Below are the code and all the weights of a small trained network. Each question names an input and a target symbol and asks about switching units off, where a switched-off unit gives its printed mean instead of its output.

import numpy as np


def w(rows, s, z=0):
    codes = np.array(rows[::2]) - 128.0
    scale = np.full(codes.shape[1], s)
    scale[-1] = z or s
    return codes * scale


def norm(h):
    return h / np.sqrt((h * h).mean(-1, keepdims=True) + 1e-5)


def f(y):
    return y / 2 * (1 + np.tanh(0.7978845608 * (y + 0.044715 * y**3)))


def softmax(a):
    e = np.exp(a - a.max(-1, keepdims=True))
    return e / e.sum(-1, keepdims=True)


def log_softmax(a):
    a = a - a.max(-1, keepdims=True)
    return a - np.log(np.exp(a).sum(-1, keepdims=True))


def net(x, mask):
    ids = ['ΘΛαβεη'.index(c) for c in x.split()]
    T = len(ids)
    res = E[ids] + P[:T]
    u = 0
    for l in range(2):
        r = norm(res)
        for j in range(3):
            rows = slice(2 * j, 2 * j + 2)
            q, k, v = (r @ M[l][rows].T for M in (Q, K, V))
            z = softmax(np.where(np.tri(T) > 0, q @ k.T / 2**0.5, -1e9)) @ v
            o = O[l][rows]
            res = res + np.where(mask[u + j], z, o[:, -1]) @ o[:, :-1]
        u += 3
        y = f(norm(res) @ A[l][:, :-1].T + A[l][:, -1])
        res = res + np.where(mask[u : u + 12], y, B[l][:, -1]) @ B[l][:, :-1]
        u += 12
    return log_softmax(norm(res)[-1] @ U[:, :-1].T + U[:, -1])


Q, K, V, O, A, B = {}, {}, {}, {}, {}, {}
E = w([
[121,122,131,30,200,188,197],'Θ',
[68,206,139,182,146,176,221],'Λ',
[54,135,170,201,63,100,93],'α',
[142,162,194,130,34,105,5],'β',
[133,57,135,14,185,163,77],'ε',
[167,228,139,80,107,165,131],'η',
],0.0015)
P = w([
[124,113,76,148,158,83,125],'0',
[98,105,185,107,89,158,173],'1',
[133,102,44,97,35,151,167],'2',
[116,176,172,149,232,82,93],'3',
[250,115,69,235,164,162,173],'4',
[120,120,233,42,85,98,167],'5',
],0.0023)
Q[0] = w([
[216,65,43,199,99,182,163],'0.h0',
[75,103,145,32,3,159,192],'0.h0',
[135,91,137,83,87,150,99],'0.h1',
[154,156,102,171,146,115,155],'0.h1',
[148,118,91,92,32,203,160],'0.h2',
[47,163,208,14,87,111,125],'0.h2',
],0.006)
K[0] = w([
[154,115,2,127,79,115,117],'0.h0',
[149,168,110,172,216,81,85],'0.h0',
[136,146,61,174,176,93,115],'0.h1',
[115,106,146,115,114,168,150],'0.h1',
[184,140,27,139,169,97,101],'0.h2',
[116,179,187,121,200,103,97],'0.h2',
],0.008)
V[0] = w([
[171,61,97,87,73,57,2],'0.h0',
[207,252,105,110,95,135,105],'0.h0',
[159,115,96,152,116,145,113],'0.h1',
[116,111,207,117,64,218,167],'0.h1',
[148,67,169,181,88,152,66],'0.h2',
[61,135,119,245,59,113,184],'0.h2',
],0.004)
O[0] = w([
[4,137,135,86,184,37,117,255],'0.h0',
[117,146,213,81,189,192,55,254],'0.h0',
[123,121,148,149,117,133,162,131],'0.h1',
[116,64,156,103,137,90,67,57],'0.h1',
[106,90,136,81,127,81,150,106],'0.h2',
[191,178,150,19,58,150,140,165],'0.h2',
],0.0044,0.0016)
A[0] = w([
[201,175,103,198,151,159,143,166],'0.n0',
[100,168,123,93,194,100,121,37],'0.n1',
[114,63,63,109,45,69,211,39],'0.n2',
[107,122,141,182,125,158,133,10],'0.n3',
[82,123,204,131,84,162,195,126],'0.n4',
[232,138,62,253,87,197,194,102],'0.n5',
[44,19,92,213,172,39,129,158],'0.n6',
[179,128,54,211,69,164,121,30],'0.n7',
[31,149,149,77,207,45,94,152],'0.n8',
[81,135,99,122,43,151,40,155],'0.n9',
[142,51,112,130,82,14,169,113],'0.n10',
[125,72,186,234,216,176,91,114],'0.n11',
],0.0035,0.0012)
B[0] = w([
[109,75,159,95,86,157,76,151],'0.n0',
[128,87,191,146,82,118,136,150],'0.n1',
[74,245,107,128,176,158,57,118],'0.n2',
[85,153,111,104,160,94,108,114],'0.n3',
[189,118,76,136,188,73,76,144],'0.n4',
[98,17,174,120,66,84,96,183],'0.n5',
[254,165,156,173,155,178,156,169],'0.n6',
[44,17,146,112,129,122,139,137],'0.n7',
[228,63,211,142,96,129,156,255],'0.n8',
[91,134,129,126,255,188,228,139],'0.n9',
[164,174,121,131,155,162,117,129],'0.n10',
[115,198,87,69,93,132,54,153],'0.n11',
],0.0031,0.0041)
Q[1] = w([
[128,128,128,170,136,211,89],'1.h0',
[81,163,81,137,165,82,156],'1.h0',
[44,142,3,157,135,105,155],'1.h1',
[165,118,140,161,141,129,107],'1.h1',
[163,165,183,84,125,110,104],'1.h2',
[96,179,19,149,148,122,153],'1.h2',
],0.006)
K[1] = w([
[58,96,100,137,151,82,181],'1.h0',
[210,66,165,143,124,101,92],'1.h0',
[254,103,188,91,146,133,38],'1.h1',
[99,115,123,98,118,141,142],'1.h1',
[50,114,108,171,152,130,155],'1.h2',
[193,87,160,119,108,91,68],'1.h2',
],0.0062)
V[1] = w([
[113,200,116,168,98,188,83],'1.h0',
[252,147,203,108,67,144,158],'1.h0',
[116,98,221,68,146,174,61],'1.h1',
[142,100,97,127,33,151,113],'1.h1',
[74,132,108,54,71,57,147],'1.h2',
[150,238,146,67,125,158,129],'1.h2',
],0.0042)
O[1] = w([
[138,158,54,187,135,187,146,106],'1.h0',
[122,158,35,42,141,39,116,253],'1.h0',
[230,184,162,156,196,79,222,236],'1.h1',
[105,222,84,68,89,184,150,89],'1.h1',
[138,167,208,51,161,189,88,119],'1.h2',
[168,214,92,167,253,94,53,171],'1.h2',
],0.0033,0.0025)
A[1] = w([
[59,126,141,68,77,142,125,86],'1.n0',
[195,109,146,229,156,151,138,169],'1.n1',
[173,121,100,120,111,157,112,99],'1.n2',
[114,89,208,208,183,127,69,7],'1.n3',
[192,86,104,148,77,22,211,123],'1.n4',
[91,148,169,114,133,121,148,135],'1.n5',
[52,137,40,106,106,204,73,71],'1.n6',
[63,2,103,177,49,102,82,139],'1.n7',
[100,127,140,108,147,149,191,163],'1.n8',
[203,134,91,96,125,114,87,144],'1.n9',
[128,142,107,116,151,96,100,109],'1.n10',
[32,123,205,161,101,130,250,90],'1.n11',
],0.0042,0.0019)
B[1] = w([
[129,120,106,137,160,155,82,120],'1.n0',
[69,127,135,155,160,217,79,230],'1.n1',
[109,114,137,169,133,139,175,130],'1.n2',
[77,122,149,89,151,103,106,176],'1.n3',
[103,106,101,154,121,90,253,249],'1.n4',
[168,134,116,107,128,127,112,156],'1.n5',
[124,143,108,97,92,157,140,118],'1.n6',
[60,180,89,125,188,67,146,197],'1.n7',
[171,139,119,142,116,108,105,139],'1.n8',
[45,125,103,156,105,114,177,208],'1.n9',
[98,154,141,106,138,116,143,135],'1.n10',
[202,81,151,167,112,183,96,154],'1.n11',
],0.004,0.0018)
U = w([
[2,37,93,153,106,100,110,12],'Θ',
[181,52,127,124,22,213,159,186],'Λ',
[148,201,33,51,90,93,192,54],'α',
[180,80,227,85,167,46,154,194],'β',
[140,143,94,248,200,153,168,92],'ε',
[109,186,128,87,172,194,21,176],'η',
],0.0076,0.0011)

Each question gives the input, a string of symbols that net reads in full, and the target symbol t.
The units are the heads (2 rows each of Q, K, V and O) and the neurons (one row each of A and B). Each row of codes is followed by its name. A weight is (code - 128) times the scale printed after its matrix; where a second scale follows, it is the last column's (O, A, B and U).
mask holds one flag per unit, layer by layer, with each layer's heads first. A switched-off unit (its flag False) gives its mean, the last column of its rows in O or B, instead of its output. The means were averaged over made-up inputs and are rounded, as every weight is.
A unit's drop is (log p(t) with every unit on - log p(t) with that unit switched off) / (log p(t) with every unit on - log p(t) with every unit switched off).
k most important neurons: the k neurons with the biggest drops, biggest first
top k neurons in layer l: the k neurons of layer l with the biggest drops, biggest first
which heads matter: for each layer, one digit per head in row order, 1 if its drop is at least 0.15 and else 0, layers parted by /
drop of u: that unit's drop, to one decimal
input β α Θ η α, target Θ: most important neuron => (0.n8)
input ε η α η η Λ, target η: which heads matter => 100 / 000
input β β Λ β α, target Λ: which heads matter => 101 / 000
input ε β β ε, target Θ: which heads matter => 001 / 011
input η β Λ α β η, target α: which heads matter => 100 / 000
input Λ β β η β ε, target η: which heads matter => 001 / 000
input β β β Θ β Λ, target Θ: which heads matter => 101 / 000
input β Λ Λ β ε, target Λ: which heads matter => 101 / 000
input β ε η α, target ε: top 2 neurons in layer 0 => (0.n6; 0.n5)
input η Λ β, target η: which heads matter => 100 / 000
input β Θ β ε, target Θ: which heads matter => 101 / 000
input Λ β β α, target α: which heads matter => 101 / 110
input ε Λ η β β, target Θ: which heads matter => 001 / 011
input Λ η β ε, target η: 3 most important neurons => (1.n4; 0.n8; 0.n11)
input Λ β β α η Θ, target α: which heads matter => 100 / 000
input η η β Θ β Θ, target Θ: which heads matter => 101 / 000
input ε β η Λ β α, target Θ: 2 most important neurons => (0.n6; 1.n7)
input η Λ β α, target ε: 2 most important neurons => (0.n8; 1.n1)
input α β Θ, target η: most important neuron => (0.n2)
input η Λ Λ Λ ε Θ, target Λ: top neuron in layer 0 => (0.n5)
input α β β α, target η: 2 most important neurons => (1.n4; 0.n5)
input ε ε β ε Θ, target Θ: 2 most important neurons => (0.n6; 1.n7)
input α Λ β Θ, target η: 2 most important neurons => (0.n8; 1.n4)
input β β β η α, target β: drop of 0.h0 => 1.7
input β η Θ η η, target Θ: drop of 0.n7 => 0.1
